In the rows, 128 means zero.
Each row is followed by its class number.
[137 142 145 123  72 134 123 130 174 124 142 142 105 104 183  43 170 162
 102 164 178 119  71 130 118 136  90 111 119  83  70 175 117  89 117 113
 111 136 146 108 103 136 183 129 107 156 156 105 110] -> 5
[136 106 138 189 178 127 138 168 106 159 190 117 117 188 115 172 120  75
 176  92  95 177 132 100 148 129 108 129 141 126 185  77 122 143  93 120
 167 127 140 173 151 131 132 143  93 108  88 163 143] -> 3
[177 121 130 175 193 112  84 140 193  87 136 170 126  83 160 105 116 149
  70 171 166  84  83 153 138 134 168  72 140  96 101 151 107  84  87  95
 131 118 145 141 164 137 143 123 171 132 117  81 121] -> 6
[ 95 122 155 163  89 165 193 134  81 174 172  96  74 189 112 147 131  82
 170 101 100 213 117  95 161 131  55 148 107 111 167  83 127 170 121 160
 153 136  94 154  74 128 147 164  73 151 117 182 130] -> 2
[ 94 149 136 139  78 109 162 124  72 163 161 134 104 186 112 154 137 122
 162 149  72 184 126 107 128 130  67 132  86 117 143 170 104 150 113 133
 129 162 125 129  94 119 147 145 113 147 124 140 147] -> 9
[112 140 119 105 139 125 137 108 130 121  99 125 125 156 101 122 124 133
 102 135 123 107 147 134 131 135 153 114 120 137 131 133 125 133 160 137
 100 123 106 137  89 131 102 132 140 133 116 128 139] -> 7
[130 114 140 114 134 170 159 114 130 155 131 110 144 175 135 114 138 133
 144  81 162  84 156  93 171 121 174 143 114 131 174  90 133  97 149 160
 125 121 126 168 126 151 125 129 120 116 124 153 118] -> 1
[136 132 109 115 174 161 111 122 171 146 121 113 115 164 140  93 121 120
 122 120 202  70 141 113 143 126 174 119 139 120 140  79 146  85 161 147
 105 106 127 174  94 145 124 139  97 119 107 136 113] -> 7
[118 168 101 100 129 118  96 112 145 154 143 129 123 160 141 104 143 177
 145 162 153  85 144 132 143 115 148 110 118 104 134 158 127  86 131 116
  81 145 156 143 109 123 136 138 139 131 111 105 121] -> 9
[149 130 109 165 181  93 103 143 130 136 193 147 128 156 122 148 129 129
 139 132 114 119 138 103 135 131 137 104 119 123 152 118 115 117  94 106
 137 139 163 152 118 133 125 148 104  88  82 125 129] -> 4
[139 132 132  46  72 158 115  92 102 182 133  81 138 169 166  95 167 182
 189 128 167  88 141 117 164 100 127 155 134 100 148 127 137 133 146 150
  82 155 149 107 116 140 154 125 110 152 158 163 109] -> 2
[ 80 170 144 109  13 118 175 106 128 129 110 168 100 116 131  91 149 157
  92 182  98 165  92 134  81 150  54 126  66 116  71 242  84 116 123 117
  99 161  92  88  69 123 154 152 135 164 163 118 140] -> 9
[166 100 140  88  97 103 135 108  64 137 142 154 170 161 141 137 146 140
 166 151 129  99 122 105 105 117 127 147 113 150 131 170  99 141 127 148
 136 156 156  98 147 160 149  95 103 126 166 136 135] -> 7
[146 132 114  88 102 132  95 137 134 155 154 138 149 130 171  98 163 145
 165 134 144 102 128 105  76 122 111 148 125 126 109 133 117  88 115 106
 109 144 172 102 149 151 151 131  78  99 153 134 118] -> 3
[179  91 130 130 147  92 101 155  79 125 157 159 183 110 134 167 132 118
 173 122  99 124 128 118  84 116 136 138 141 171 141 131 113 144  94 107
 159 137 171  97 215 148 133  92 100  92 144 127 139] -> 3
[138 150 134 133 152 112 123 103 183 127 123 137 144 157 146  87 134 185
  97 155 176  64 116 157 192 122 180  87 128  82 135 191 115  87 110 125
  86 137 128 167 120 137 137 126 185 169 111 107 130] -> 9
[ 98 162 143  61  28 159 151  87 182 113  63 119 118  79 157  37 153 192
  71 142 171 108 101 161 118 129 109 116 102 113  84 197 126  86 167 128
  66 130  80  93  77 121 130 136 168 178 162 107 109] -> 1
[136 114 140  81  65 147 167  99  97 201 163  97 140 198 162 119 149 148
 195 111 138 124 133  85 173 110  96 173 102 112 163 149 115 133 118 174
 123 164 132 124  94 147 163 139  88 139 151 178 118] -> 4
[178  88 126 125 175 124 120 131 106 130 140 123 169 134 142 166 119 126
 162 111 156  73 141 109 164 108 198 151 147 135 159 103 132 129 105 140
 150 124 155 152 204 157 137 101 109 107 132 143 121] -> 10
[189  81 157 177 149  91 112 150  90 103 176 160 163 110 142 151 136 125
 144 133 141 112  95 115 122 125 141 108 133 150 153 126 104 130  85 116
 180 142 169 128 217 148 153  94 113 107 130 119 133] -> 1
[118 150 120  67  84 161 122 129 137 126  69  85 120  91 124  90 117 128
 127 125 148 145 143 170 120 120 109 138 143 151 116 106 180 147 191 131
  89 112  86  99 107  99 113 124 139 168 150 129 115] -> 8
[ 85 168 117 172 192 112 179 105 130 159 163 124 109 234 105 157 138 149
  99 140  91 111 153  94 209 129 176 110  83  56 162 155  80  86 114 125
  93 135 131 230  74 136 127 180 142 120  49 136 142] -> 10
[ 66 165 121 126  79 124 163 124  89 162 151 120  84 192  98 156 134 113
 151 137  63 188 149 107 125 137  69 137  88 122 141 136 122 147 133 133
 117 150 116 134  75 115 129 165 115 133 113 147 145] -> 9
[ 60 204 101  54  67 172 134 117 206 101  27  51  67  58 115  81 121 151
  67 136 120 166 133 208 141 112  99 123 146  99  75 137 191 121 189 103
  44 101  45 106  43  73  90 173 191 191 132 121  98] -> 10
[132 136 141 107 116 141 140 102 195 134  83 144 157 112 168  54 142 187
  73 129 184  63  98 149 143 133 166 110 115  99 105 209  99  75 118 122
  74 123  94 139 123 143 136 129 165 161 135 114 132] -> 3
[125 140 138  58  38 146 145  90 100 162 103 102 146 158 153  89 156 187
 144 151 137 119 119 128 154 105  97 154 107 102 123 206 108 143 147 154
  74 167 134  87 103 122 163 115 149 174 177 135 120] -> 0
[110 171  90 153 197 135  82 145 153 121 147  76  81 164  86 133 112 130
 124 137 116 155 154 162 194 113 137  86 172  97 167  78 162 140 139 105
  88 118 149 166  99  82 108 148 174 132  65 106 112] -> 0
[146 140 131  65  72 118 110  96 104 164 140 113 153 159 171  98 161 193
 183 163 161  85 122 137 155  99 126 139 128 104 135 193 123 116 120 138
  95 167 162 101 142 134 167 108 137 160 164 123 118] -> 9
[114 123 133 170 129  91 166 139 105 103 117 164 122 101  74 176  96  99
  85 121  41 194 126 126  92 152  99 113  88 172 126 154 107 180 129 118
 149 124  81 112  95 111  95 133 134 122 101 127 150] -> 4
[120 160  87 134 179 105  98 136 142 132 159 124 110 145  93 149 119 140
 130 127  92 134 167 130 136 125 140  99 128 134 153 108 140 121 130 101
 108 126 142 141  90 107  93 157 133  92  70 109 122] -> 4
[148  76 159 174 171 138 181 140 123 138 119 150 171 147 122 149 102  89
 118  69 127 123 127 106 144 137 174 137 120 155 161 117 105 139 116 150
 158 103  97 171 165 158 123 116 115 123 117 163 152] -> 3
[144 129 133  44  58 139 120 119 108 124  99 108 152 102 150  97 155 162
 163 132 125 126 129 149 117 103 113 149 141 145 108 155 150 155 167 133
 110 136 145  62 130 120 143  89 133 156 185 116 109] -> 5
[131 141  96 123 138 128  84 144  86 157 178 101 115 173 121 154 137 124
 177 136 108 141 154 100 134 111 110 137 139 128 153  83 131 146 126 119
 122 148 191 122 135 117 143 135  95  88 118 138 115] -> 0
[152  88 163  84  52 135 165 122  78 115  67 110 167  81 138 157 118 115
 144 120 105 152 116 138 109 113 104 175 123 155 113 158 131 191 144 151
 146 138  96  76 181 133 144  90 119 166 189 159 135] -> 10
[122 122 125 131 126 137 143 138 106 121 118 154 116 102 107 151 112 104
 105 138  88 150 140 126  96 141 127 131 105 159 110 130 124 136 147 125
 141 116 108 111 116 124 110 130 123 104 134 113 127] -> 6
[141 150 105  54  81 133  91 116 109 163 169 128 136 156 175  82 185 180
 187 153 151  82 139  97 114 108 123 147 120 109 113 149 124  93 139 122
  97 155 199  95 114 142 167 120  84 108 163 114 100] -> 5
[100 172 107 108 107 124 111 119 128 130 130 139  95 114 107 114 141 161
 112 157 104 140 132 136  99 128 101 107 106 121 110 146 121 124 143  99
  83 133 124 112  81 111 111 149 131 131 107 102 122] -> 2
[122 144 102  86 123 158 104 137 139 138 128 114 115 126 136 101 142 130
 148 119 142 109 151 116 115 123 142 139 138 142 116  80 156 113 163 126
 115 112 153 115 111 126 131 125  94 104 135 121 103] -> 5
[109 112 158 108 105 163 208 102 124 161  91 112 158 170 124 116 122 138
 127  78 120 129 132 132 186 123 147 154 112 128 163 174 108 140 131 169
 109 122  61 152 114 141 120 130 157 167 140 166 144] -> 3
[153  99 130  91 152 186 119 143 158 157 106  76 158 138 152 115 116 105
 175  68 173 105 158 134 156 105 168 160 177 149 166  47 176 123 156 150
 124 101 129 141 163 138 123 114 108 124 140 170 110] -> 3
[162 114 118 106 148 126  97 150 119 107 124 122 150  98 122 132 127 125
 149 117 123 118 142 139 118 112 159 128 157 166 127  92 158 146 153 117
 145 112 167 101 161 125 121  88 121 116 140 110 113] -> 5
[174  68 142  84 100 178 145 143 133 133  71 105 176  70 149 130  85  70
 145  59 167 128 147 110  94 126 150 180 139 213 123  46 172 160 188 171
 160  92  98  95 150 150 126  96  63 113 173 187 106] -> 4
[117 140 111 118 104 155 105 168 136 114 113 103  91  78 116 121 110  64
 129 119 131 183 137 139  70 140  76 139 146 171 102  38 187 151 168 113
 135 101 109 104 122 108 119 138  81 119 136 145 116] -> 8
[136 167  79 151 194  59  67 140 107  87 150 182 142 112  78 158 125 171
  84 179  70 106 144 138  98 124 166  75 114 142 120 180  90 125 112  69
  98 138 178 118 144 109  96 119 169  83  87  57 139] -> 0
[129 122 138 126 113 181 131 129 165 152 128 102 101 127 157  86 132 116
 126 103 194 111 118 110 140 134 126 135 132 114 121  67 149 114 141 143
 118 110 116 146 105 146 147 146  80 137 130 160 108] -> 2
[176  95 122 149 176 106  89 174 105  89 148 148 156  86 119 155 121  97
 147 119 113 132 135 128  93 122 158 120 158 181 126  72 148 158 137 106
 174 106 180 107 189 131 127  84  98  91 132 109 121] -> 5
[103 160 140 139  53 120 135 128  85 155 179 106  62 151 132 121 162 140
 160 172  98 208  96 129 129 126  15 110 111  75 128 154 121 157 103 108
 106 166 126 109  79 105 163 160 103 169 120 130 131] -> 2
[ 94 137 155 140 102 179 189 119 195 123  68 109  99 113 132  56 106 109
  50  99 189 131  99 143 163 158 125 125 113 111 101 123 147 114 153 155
 102  90  33 163  74 129 132 153 136 188 133 155 131] -> 8
[142 142 114 153 109 122  79 158 135 121 161 139 102 106 148 105 137 124
 123 172 144 147  95 117  84 128  75 113 128 115  92 120 116 118 115  99
 120 142 176 109 134 121 165 135  91 113 133 110 112] -> 0
[ 90 151 136  85  34 161 154 122 102 136  93  87  79 106 121 118 130 126
 130 156  79 211 125 163 118 126  41 142 115 121 107 158 144 165 166 132
 107 137  78  74  74  92 127 145 148 171 159 122 119] -> 6
[114 119 126  79  93 223 163 127 173 141  57  63 109  94 144 102 102  81
 128  77 183 132 150 131 140 121 144 184 149 141 114  39 188 122 193 168
 120  85  68 136 113 132 127 136  88 139 156 174  95] -> 10
[ 92 163 110 120 115 151 146 122 164 124 102 116  89 111 115 113 123 132
  93 136 127 133 132 134 133 132 125 133 113 104 103 135 132 104 138 118
  99 114  90 146  90 120 117 160 127 135 112 121 116] -> 10
[150 123 133 134 158 153 127 137 213  85  69 143 145  50 140  52  97 117
  46 115 219  77 105 164 128 142 186 108 144 152  87 108 159  92 155 128
 112  77  79 148 135 140 116 116 142 155 136 118 112] -> 8
[155 101 187 134  68 101 175  96  60 155 165 134 154 175 151 121 163 174
 157 147 125 131  77 120 180 115  89 126 102  88 153 221  74 169  76 151
 135 178 124 119 141 151 174 110 133 189 153 147 149] -> 2
[131 127 125 162 155 113 137 146 171  85 103 152 124  63  96 134  89 106
  60 120 108 153 119 151 105 147 135  99 119 168 105 127 133 138 135 112
 137  98  84 123 106 116  95 133 137 120  99 110 128] -> 4
[139 105 157 110 130 116 183 104  68 132  95 108 175 166  97 153 110 142
 138 104 101 131 145 156 199 111 158 134 126 145 186 168 133 191 144 164
 120 133  82 140 146 122 109  95 185 188 136 145 156] -> 8
[148 143 101  78 113 123  51 150 144  73  75  87 123  21 126 140 118 129
 133 158 124 137 135 191  82 113 116 122 182 151  87  89 187 160 152  82
 106 118 136  62 186  95 115 106 143 130 144  94 109] -> 10
[110 121 144 152 142 153 171 116  97 162 153  88 110 209 103 155 123 125
 160  89 117 145 150 110 205 115 135 124 120 112 214 102 128 141 136 158
 133 135 113 189 117 120 119 144 145 145  88 153 136] -> 1
[127 151 130 142  94  87 114 131  92 155 196 140 110 183 144 137 158 146
 174 177 107 154 110 113 128 122  69 114 107  91 137 177 102 122  85 109
 127 176 175 127 124 128 168 140 110 138 123 126 136] -> 9
[131 121 139  76  40 133 139 118  91 153 115 149 148 121 155 125 138 129
 160 138 125 132 123 103  71 125  92 164  95 158 101 158 120 133 145 143
 130 150 138  79 135 144 158 109  86 131 183 147 127] -> 9
[166  86 144 159 139 116 106 161  93 108 156 137 145 104 130 165 125  90
 148 108 125 135 125 105  93 132 128 125 137 173 146  67 133 146 120 119
 179 126 162 117 201 141 137 106  90  90 131 142 129] -> 1
[151 124 144 125  64  97 118 136 118  95 125 143 128  76 150 131 147 135
 121 173 116 149  86 134  79 134  70 131 118 111  73 179 111 141  96  97
 135 154 138  78 166 134 164 116 113 144 161 116 129] -> 10
[147 131 119 139 112  67 100 139  64 131 184 122 111 143 107 189 133 137
 180 163  44 199 122 138 115 116  57 111 129 131 160 156 122 196 103  99
 140 172 155  87 130  97 131 128 132 134 102 120 138] -> 4
[106 124 120 119 143 155 154 130 135 109  82 143 144 106  87 141 106 107
  86  75 110 110 168 110  96 146 180 133  98 193 135  81 135 120 177 138
 131  95  94 137 119 136  74 128 126  89 118 134 128] -> 1
[109 146 118 151 140 167 141 127 171 149 126 118 103 159 131  85 121 130
  91 124 172 112 124 110 166 132 146 123 113  98 128 115 116  97 139 144
  95 116 120 174  81 130 138 154 121 130 110 137 116] -> 0
[ 91 136 117 141 142 172 166 135 149 155 139 123  94 172 115 112 124  99
 115  86 132 132 148  89 153 142 148 138 107 129 135  80 135 111 155 151
 130  98 109 175  70 136 121 154  91 109 107 149 120] -> 5
[170 102 135 122 169 129 108 127 188  74  67 163 170  71 141  87 107 119
  52 128 201  46 114 146  96 146 207 105 141 165  81 114 133 102 155 132
 120  90 113 123 147 162 115  97 128 120 144 116 124] -> 7
[127 163 100 157 152  84  88 136 128 116 167 151 101 126 125 142 148 158
 119 183 113 113 117 119 115 132 120  99 110  83 112 164  99 100  84  79
 111 148 161 142 139 125 139 150 121 109  92  89 131] -> 10
[135 138 110 101 157 121 110 112  98 137 139 112 146 164 109 146 138 170
 159 121 118  87 171 129 163 102 178 110 132 131 190 122 127 118 147 125
 103 136 149 146 149 122 103 123 160 117 103 109 129] -> 1
[168  83 162 123 114  75 139 104  20 164 208 146 176 207 147 174 168 174
 197 136 108  96 118  75 171 113 134 147 107 110 181 180  75 169  59 143
 150 181 195 118 189 171 169 103  99 125 141 159 151] -> 2
[ 92 136 152 152  80 163 184 124 112 146 121  67  94 182 113 126 122 106
 132 115 111 201 107 137 203 125  64 131 129  89 155 128 131 182 121 163
 114 143  87 148  78 104 148 148 146 186 133 169 132] -> 0
[114 161  97 164 172 129 102 162 143 123 166 120  77 127 101 123 115  93
 127 136 130 158 136 137 125 135 110 101 143 131 139  65 161 117 129  98
 128 108 122 160 105 105 112 157 105 115  87 110 120] -> 8
[ 97 134 128 141 119 128 168 115  94 155 170 161 122 190 114 143 149 134
 125 111  98 114 146  62 123 143 133 135  66 131 157 137  82 101 115 138
 133 147 135 162 109 152 124 157 102  85 109 144 142] -> 1
[131 133 133 125 151 149 121 119 170 111  82  98 114 104 123 110 110 143
  76 135 143 114 131 179 177 131 165  96 147 111 121 136 148 132 148 123
 102 108  89 136 114 107 105 127 195 159 116 104 123] -> 6
[102 147  92  97 190 173 132 102 139 182 139 113 117 208 118 133 126 150
 132 105 137  57 201  96 193 124 217 135 110 110 172  97 131  82 155 150
  88 116 129 189  82 137  92 159 138  82  94 127 119] -> 6
[125 160 136 119  99 118 116 116 159 148 146 110 109 148 158  71 162 193
 129 163 146 128  88 163 165 118  91 101 137  63 131 215 102  96  90 100
  80 154 127 129 118 116 155 147 169 176 116 108 129] -> 3
[128 168  99  98 130 149  80 144 171 115 101  96  99  84 127  82 117 131
 119 143 169 129 133 173 115 122 117 107 159 133 110  85 185 112 167 103
  87 106 115 118 108  98 113 133 135 150 119 104 106] -> 8
[174  93 152 112  78 108 118 131  62 144 175 154 152 135 174 139 160 134
 172 169 116 128 104  98  97 123  85 150 108 120 112 173  96 138  98 129
 156 169 178  83 174 154 179 106  91 118 182 131 129] -> 6
[116 162 127  57  65 143 139  96 124 154  99  96 127 141 142  71 147 180
 137 149 154 116 126 154 154 113 107 136 118 106 125 181 142 124 156 139
  67 145  99 111  94 114 138 129 157 188 154 125 124] -> 8
[157 136 108 107 137 100  81 125 140 120 135 133 143 101 133 122 128 163
 131 148 131 104 134 140 115 120 135 107 133 140 124 145 131 126 128 106
 107 138 151 103 131 121 122 121 132 112 114 103 116] -> 4
[ 80 169 118 108  74  94 174  86  84 162 151 128 108 187  96 141 147 179
 128 156  45 166 134 127 158 124  75 119  73 100 153 234  84 142 103 131
  86 171 105 119  49 110 115 163 167 152 102 114 144] -> 4
[166 105 130 137 129 112  90 168  79 123 168 106 129 120 133 155 124  83
 184 129 126 168 125 131 110 121  85 134 164 155 146  61 169 176 118 116
 162 135 159 108 187 121 147 111  85 124 140 150 130] -> 8
[109 153 126 115  98 148 146 132 128 146 134  93  97 157 123 105 131 117
 141 128 131 166 129 139 149 129  80 134 127 112 136 116 152 137 145 133
 106 129 100 137  90 113 134 151 122 163 126 144 126] -> 8
[171 113 127 114 123  89 103 116  61 156 200 176 167 151 156 131 173 174
 175 157 133  74 119  82 107 116 140 134 102 126 135 167  81 118  84 118
 134 166 189 108 161 163 159 109  79  92 144 125 126] -> 2
[122 131 135 161 123 139 142 149 154 113 139 143  97 107 132  91 131 116
  97 131 141 147 100 128 123 143 116 110 122 126 101 124 128 117 129 119
 141 108 123 135 104 129 146 133 105 134 122 110 116] -> 5
[105 143 111 180 187 159 154 139 235 120 110 157  97  97 114  85  88  99
  31  96 169 107 130 113 129 164 177 100  98 141 103  89 129  69 141 128
 118  76  68 189  55 136  96 175 107  97  75 126 116] -> 4
[159  99 123 179 189 102 112 159  93  91 135 152 160 112  89 184  94  92
 102 118  90 134 134 119 119 132 167 115 138 175 139  99 117 174 115 116
 161 117 154 130 180 128 113  99 128  91 116 128 139] -> 0
[116 128 119 121 156 165 141 141 159 144 106 107 127 130 115 122 110 110
 125  85 128 133 151 140 137 125 152 135 145 150 148  89 149 119 147 129
 119  98  97 149 125 125 103 140 126 118 108 139 125] -> 3
[166 121 127 156 172 125 102 140 219  78 109 192 147  54 158  55 127 151
  43 142 206  46  86 134 105 145 198  92 125 129  64 149 112  67 126 106
 123  88 137 141 143 154 140 103 126 119 128  79 110] -> 5
[150 132 124  57  67 109 110  92 133 146 124 142 167 120 169  89 160 192
 133 148 152  71 121 116 109 123 126 140 102 126  98 195 106 106 123 133
  90 161 149  78 119 148 148 122 118 121 161 128 117] -> 4
[140 100 154 165 129 108 155 138  75 119 149 160 146 140 109 163 127 116
 129 119  92 141 127 101 114 135 127 118  96 155 162 135  97 145 120 129
 161 141 132 139 161 137 126 117 122 114 117 132 147] -> 1
[ 92 130 145 103  75 170 194 100  96 179 132 109 115 196 126 119 146 140
 151  97 123 132 147  84 159 125 114 156  80 118 173 134 110 117 151 170
 113 142 102 156  87 138 134 149 115 139 131 164 131] -> 1
[142 118 151  83  55 135 143 110  83 151 132 128 141 143 160 120 156 153
 153 160 112 136 114 122 129 122  86 151 101 109 113 193 106 139 125 143
 119 164 134  87 126 136 159 117 131 148 179 132 127] -> 6
[185 118 109 101 106 126  39 167 141  90 110 127 144  25 163 100 128 125
 130 167 171 120 105 153  52 115 111 125 169 167  72  88 157 139 148  93
 123 123 186  52 189 118 158  86  97 110 172  98  95] -> 0
